Below is a small trained network, with its code and all its weights. Each question gives an input and a class and asks what happens when units are switched off, that is, made to give their printed mean instead of their output.

import numpy as np


def w(rows, s, z=0):
    codes = np.array(rows[::2]) - 128.0
    scale = np.full(codes.shape[1], s)
    scale[-1] = z or s
    return codes * scale


def f(y):
    return np.maximum(y, 0)


def log_softmax(a):
    a = a - a.max(-1, keepdims=True)
    return a - np.log(np.exp(a).sum(-1, keepdims=True))


def net(x, mask):
    res = np.array(x, float).reshape(1, 3) / 4 @ E
    y = f(res @ A[0][:, :-1].T + A[0][:, -1])
    res = res + np.where(mask, y, B[0][:, -1]) @ B[0][:, :-1]
    return log_softmax(res[-1] @ U[:, :-1].T + U[:, -1])


A, B = {}, {}
E = w([
[18,215,184,243,167],'x0',
[117,253,184,2,145],'x1',
[254,220,46,178,125],'x2',
],0.0065)
A[0] = w([
[231,172,89,203,144,86],'neuron 0',
[190,196,90,165,116,110],'neuron 1',
[134,96,119,159,144,228],'neuron 2',
[119,91,90,156,118,116],'neuron 3',
[63,74,167,90,108,112],'neuron 4',
[237,42,134,35,141,122],'neuron 5',
[80,177,138,211,144,84],'neuron 6',
[95,176,195,177,127,127],'neuron 7',
[126,228,174,9,110,115],'neuron 8',
[86,91,155,100,115,176],'neuron 9',
[108,142,130,167,140,188],'neuron 10',
[47,63,136,94,149,124],'neuron 11',
[165,165,116,143,120,255],'neuron 12',
[74,175,130,193,155,79],'neuron 13',
[60,56,149,109,158,75],'neuron 14',
[159,79,93,81,110,70],'neuron 15',
[172,46,157,205,104,120],'neuron 16',
[139,107,111,93,113,251],'neuron 17',
[74,94,148,106,110,86],'neuron 18',
[185,183,120,147,127,105],'neuron 19',
[119,166,130,80,155,107],'neuron 20',
[131,35,100,229,128,69],'neuron 21',
[103,192,131,101,140,100],'neuron 22',
[154,98,98,80,137,91],'neuron 23',
],0.011,0.0066)
B[0] = w([
[182,126,133,24,101,203],'neuron 0',
[158,116,143,45,101,192],'neuron 1',
[76,72,126,154,207,204],'neuron 2',
[147,154,93,144,153,163],'neuron 3',
[152,101,141,60,120,213],'neuron 4',
[86,150,117,182,7,255],'neuron 5',
[114,130,111,163,28,194],'neuron 6',
[93,118,126,157,75,197],'neuron 7',
[173,156,8,171,207,241],'neuron 8',
[116,80,146,85,149,211],'neuron 9',
[76,72,119,155,124,186],'neuron 10',
[150,92,142,60,124,219],'neuron 11',
[56,13,174,106,191,215],'neuron 12',
[115,143,119,158,37,186],'neuron 13',
[174,121,127,53,100,197],'neuron 14',
[126,161,104,154,52,177],'neuron 15',
[154,175,68,148,188,198],'neuron 16',
[42,40,161,169,186,225],'neuron 17',
[167,122,137,84,101,174],'neuron 18',
[159,95,119,63,112,173],'neuron 19',
[158,139,88,155,151,165],'neuron 20',
[194,174,21,151,165,207],'neuron 21',
[152,116,85,167,136,166],'neuron 22',
[126,138,119,138,61,169],'neuron 23',
],0.022,0.0093)
U = w([
[185,116,36,164,198,122],'0',
[60,101,125,159,7,128],'1',
[179,71,168,2,119,115],'2',
[31,53,193,150,212,253],'3',
[128,156,218,113,131,61],'4',
],0.0077,0.0029)

Each question gives the input, the list of numbers given to net, and the class t.
The units are the neurons (one row each of A and B). Each row of codes is followed by its name. A weight is (code - 128) times the scale printed after its matrix; where a second scale follows, it is the last column's (A, B and U).
mask holds one flag per neuron, in row order. A switched-off neuron (its flag False) gives its mean, the last column of its row in B, instead of its output. The means were averaged over made-up inputs and are rounded, as every weight is.
A unit's drop is (log p(t) with every unit on - log p(t) with that unit switched off) / (log p(t) with every unit on - log p(t) with every unit switched off).
The circuit of an input: a set's keep is (log p(t) with only the set's units on - log p(t) with every unit switched off) / (log p(t) with every unit on - log p(t) with every unit switched off). Starting from the 12 units with the biggest drops (on a tie, the unit counted first), units are removed one at a time, each time the one whose removal leaves the highest keep (on an exact tie, the one counted first), for as long as the keep stays at least 0.8.
circuit, biggest first: the units of the circuit, biggest drop first
unit that matters most: the unit with the biggest drop
top k neurons: the k neurons with the biggest drops, biggest first
drop when u is switched off: that unit's drop, to one decimal
input [7,-2,-8], class 2: top 4 neurons -> [neuron 5; neuron 11; neuron 14; neuron 4]
input [1,4,-3], class 0: top 3 neurons -> [neuron 8; neuron 12; neuron 2]
input [5,4,-7], class 2: unit that matters most -> neuron 5
input [-8,8,5], class 0: top 3 neurons -> [neuron 8; neuron 20; neuron 6]
input [-4,3,1], class 1: top 2 neurons -> [neuron 5; neuron 21]
input [-6,-1,8], class 2: top 3 neurons -> [neuron 0; neuron 1; neuron 19]
input [-5,-7,8], class 2: top 3 neurons -> [neuron 0; neuron 1; neuron 8]
input [3,-2,-1], class 3: top 2 neurons -> [neuron 5; neuron 8]
input [-6,-5,1], class 1: top 4 neurons -> [neuron 5; neuron 8; neuron 15; neuron 23]
input [1,-3,3], class 3: top 3 neurons -> [neuron 8; neuron 12; neuron 14]
input [5,1,6], class 2: top 4 neurons -> [neuron 5; neuron 0; neuron 1; neuron 19]
input [-2,4,0], class 0: top 2 neurons -> [neuron 8; neuron 2]
input [3,1,3], class 3: top 2 neurons -> [neuron 5; neuron 12]
input [-7,0,-2], class 1: top neuron -> [neuron 5]
input [-4,0,-2], class 1: top 2 neurons -> [neuron 5; neuron 12]
input [5,5,-4], class 0: top 3 neurons -> [neuron 8; neuron 5; neuron 22]
input [-5,7,-5], class 0: drop when neuron 8 is switched off -> 1.9
input [-7,2,4], class 1: drop when neuron 5 is switched off -> 0.4
input [3,-8,-6], class 0: drop when neuron 21 is switched off -> 1.1
input [-2,0,-1], class 3: drop when neuron 12 is switched off -> 0.0
input [-2,-4,7], class 2: circuit, biggest first -> [neuron 0]
